Below are the code and all the weights of a small trained network. Each question names an input and a class and asks about switching units off, where a switched-off unit gives its printed mean instead of its output.

import numpy as np


def w(rows, s, z=0):
    codes = np.array(rows[::2]) - 128.0
    scale = np.full(codes.shape[1], s)
    scale[-1] = z or s
    return codes * scale


def norm(h):
    return h / np.sqrt((h * h).mean(-1, keepdims=True) + 1e-5)


def f(y):
    return y / 2 * (1 + np.tanh(0.7978845608 * (y + 0.044715 * y**3)))


def log_softmax(a):
    a = a - a.max(-1, keepdims=True)
    return a - np.log(np.exp(a).sum(-1, keepdims=True))


def net(x, mask):
    res = np.array(x, float).reshape(1, 8) / 4 @ E
    u = 0
    for l in range(2):
        y = f(norm(res) @ A[l][:, :-1].T + A[l][:, -1])
        res = res + np.where(mask[u : u + 16], y, B[l][:, -1]) @ B[l][:, :-1]
        u += 16
    return log_softmax(norm(res)[-1] @ U[:, :-1].T + U[:, -1])


A, B = {}, {}
E = w([
[125,128,121,128,129],'x0',
[128,127,122,130,124],'x1',
[120,134,147,119,149],'x2',
[47,173,158,98,26],'x3',
[134,124,124,131,118],'x4',
[134,51,103,2,138],'x5',
[127,126,114,133,122],'x6',
[67,17,178,179,129],'x7',
],0.0084)
A[0] = w([
[84,172,161,140,77,99],'L0N1',
[52,172,148,60,33,152],'L0N2',
[82,178,131,147,86,60],'L0N3',
[137,148,163,109,157,124],'L0N4',
[65,101,153,115,77,39],'L0N5',
[184,128,111,125,151,142],'L0N6',
[184,251,100,121,126,186],'L0N7',
[181,110,153,176,115,159],'L0N8',
[123,124,90,42,146,113],'L0N9',
[184,183,83,5,121,99],'L0N10',
[92,148,142,123,112,123],'L0N11',
[145,87,150,155,124,105],'L0N12',
[119,115,125,160,139,119],'L0N13',
[122,31,119,30,110,4],'L0N14',
[127,133,136,172,171,122],'L0N15',
[155,119,169,128,159,154],'L0N16',
],0.015,0.0042)
B[0] = w([
[94,65,163,165,100,181],'L0N1',
[112,247,126,91,159,248],'L0N2',
[162,77,216,113,148,168],'L0N3',
[125,121,78,135,99,135],'L0N4',
[122,85,185,149,117,169],'L0N5',
[148,54,156,114,102,172],'L0N6',
[94,86,104,5,193,254],'L0N7',
[104,162,89,157,158,168],'L0N8',
[182,104,140,148,77,196],'L0N9',
[159,160,146,251,91,249],'L0N10',
[124,128,134,135,91,147],'L0N11',
[108,171,86,139,140,151],'L0N12',
[114,153,108,158,128,143],'L0N13',
[106,116,113,40,200,212],'L0N14',
[118,162,88,159,148,165],'L0N15',
[134,117,106,145,133,154],'L0N16',
],0.022,0.0098)
A[1] = w([
[86,140,163,27,58,16],'L1N1',
[170,217,119,136,25,2],'L1N2',
[39,80,160,99,61,100],'L1N3',
[62,181,153,217,110,126],'L1N4',
[100,47,158,157,80,101],'L1N5',
[123,74,154,87,162,113],'L1N6',
[92,194,120,95,137,52],'L1N7',
[70,168,223,120,56,76],'L1N8',
[121,188,149,161,38,62],'L1N9',
[175,33,240,225,5,57],'L1N10',
[203,108,33,176,132,54],'L1N11',
[113,208,84,198,100,74],'L1N12',
[115,50,19,104,121,60],'L1N13',
[80,173,90,92,182,58],'L1N14',
[176,83,133,139,90,141],'L1N15',
[125,117,151,82,198,127],'L1N16',
],0.014,0.0029)
B[1] = w([
[73,160,182,234,66,200],'L1N1',
[192,183,152,128,162,177],'L1N2',
[145,172,164,86,97,165],'L1N3',
[138,72,154,155,159,236],'L1N4',
[144,173,153,70,98,153],'L1N5',
[144,164,120,177,116,218],'L1N6',
[93,96,146,141,105,193],'L1N7',
[160,81,24,90,147,233],'L1N8',
[201,149,118,95,151,172],'L1N9',
[196,3,132,61,91,235],'L1N10',
[91,88,200,88,83,216],'L1N11',
[98,160,169,161,169,214],'L1N12',
[173,184,33,158,159,224],'L1N13',
[165,98,145,104,82,242],'L1N14',
[74,94,143,110,143,153],'L1N15',
[98,122,97,139,104,254],'L1N16',
],0.031,0.0066)
U = w([
[124,128,5,134,157,210],'0',
[177,12,180,85,105,230],'1',
[21,161,159,101,30,55],'2',
[195,213,180,130,170,71],'3',
[87,79,179,230,216,5],'4',
],0.019,0.0023)

Each question gives the input, the list of numbers given to net, and the class t.
The units are the neurons (one row each of A and B). Each row of codes is followed by its name. A weight is (code - 128) times the scale printed after its matrix; where a second scale follows, it is the last column's (A, B and U).
mask holds one flag per neuron, layer by layer. A switched-off neuron (its flag False) gives its mean, the last column of its row in B, instead of its output. The means were averaged over made-up inputs and are rounded, as every weight is.
A unit's drop is (log p(t) with every unit on - log p(t) with that unit switched off) / (log p(t) with every unit on - log p(t) with every unit switched off).
The circuit of an input: a set's keep is (log p(t) with only the set's units on - log p(t) with every unit switched off) / (log p(t) with every unit on - log p(t) with every unit switched off). Starting from the 12 units with the biggest drops (on a tie, the unit counted first), units are removed one at a time, each time the one whose removal leaves the highest keep (on an exact tie, the one counted first), for as long as the keep stays at least 0.8.
circuit, biggest first: the units of the circuit, biggest drop first
most important unit: the unit with the biggest drop
top k neurons: the k neurons with the biggest drops, biggest first
top k neurons in layer l: the k neurons of layer l with the biggest drops, biggest first
drop when u is switched off: that unit's drop, to one decimal
input [-7,0,1,1,1,5,-7,0], class 3: circuit, biggest first => (L0N7; L0N14; L1N10)
input [2,7,3,-4,-6,2,7,1], class 0: most important unit => L0N10
input [-4,-4,-4,6,-5,6,8,-3], class 3: top 2 neurons => (L0N2; L0N10)
input [5,7,5,7,-1,1,6,-4], class 3: top 4 neurons => (L0N2; L0N10; L0N14; L1N10)
input [7,4,-1,8,-3,6,-1,1], class 2: top 2 neurons in layer 0 => (L0N14; L0N2)
input [2,-3,-4,6,-6,1,7,-5], class 3: top 3 neurons => (L0N10; L0N2; L0N14)
input [4,1,5,0,-1,-6,2,-1], class 0: top 2 neurons in layer 0 => (L0N2; L0N7)
input [0,8,6,0,-1,-1,-1,6], class 4: top 4 neurons => (L0N7; L0N12; L0N6; L0N9)
input [-5,4,-1,-7,-5,0,-2,-4], class 0: top 2 neurons => (L0N7; L1N13)
input [3,-3,5,4,8,-7,0,0], class 2: top 3 neurons => (L0N10; L0N7; L0N9)
input [-1,3,4,-6,-1,-7,2,0], class 0: top 2 neurons => (L0N10; L0N2)
input [-2,-3,-5,-6,-8,1,-3,2], class 0: top 3 neurons => (L0N10; L0N2; L1N13)
input [-2,-2,6,7,-5,-8,5,-1], class 2: top 2 neurons => (L0N10; L0N2)
input [5,-5,2,-1,6,-1,3,3], class 4: most important unit => L0N7
input [-5,2,0,6,6,-2,6,0], class 2: top 4 neurons => (L0N10; L0N2; L1N1; L0N9)
input [3,4,-4,-6,6,0,-6,6], class 4: top 2 neurons => (L0N7; L0N14)
input [-6,-5,-3,7,3,7,6,-2], class 3: top 3 neurons in layer 0 => (L0N2; L0N10; L0N7)
input [-6,5,6,0,-8,-7,-3,-6], class 0: top 2 neurons in layer 0 => (L0N2; L0N7)
input [8,-2,-1,6,-6,4,-2,1], class 2: top 2 neurons => (L0N14; L0N2)
input [1,-5,-8,2,8,-1,4,-4], class 2: top neuron in layer 0 => (L0N7)
input [8,-8,-1,6,1,7,3,-5], class 3: top 2 neurons in layer 0 => (L0N10; L0N2)
input [-3,1,-1,6,-1,5,4,-6], class 3: top 2 neurons => (L0N10; L0N2)
input [8,0,-4,2,6,2,-1,-4], class 3: top 2 neurons in layer 0 => (L0N10; L0N2)
input [-6,1,-3,-4,8,-8,-3,7], class 4: drop when L0N5 is switched off => 0.0
input [2,4,-6,3,8,3,7,-7], class 3: drop when L0N10 is switched off => 1.7
input [-1,-4,2,5,5,-7,0,-1], class 2: drop when L0N10 is switched off => 1.2
input [-3,-3,-2,5,-4,8,3,-6], class 3: drop when L0N10 is switched off => 0.9
input [6,3,-6,7,-1,-2,-7,-6], class 2: most important unit => L0N7
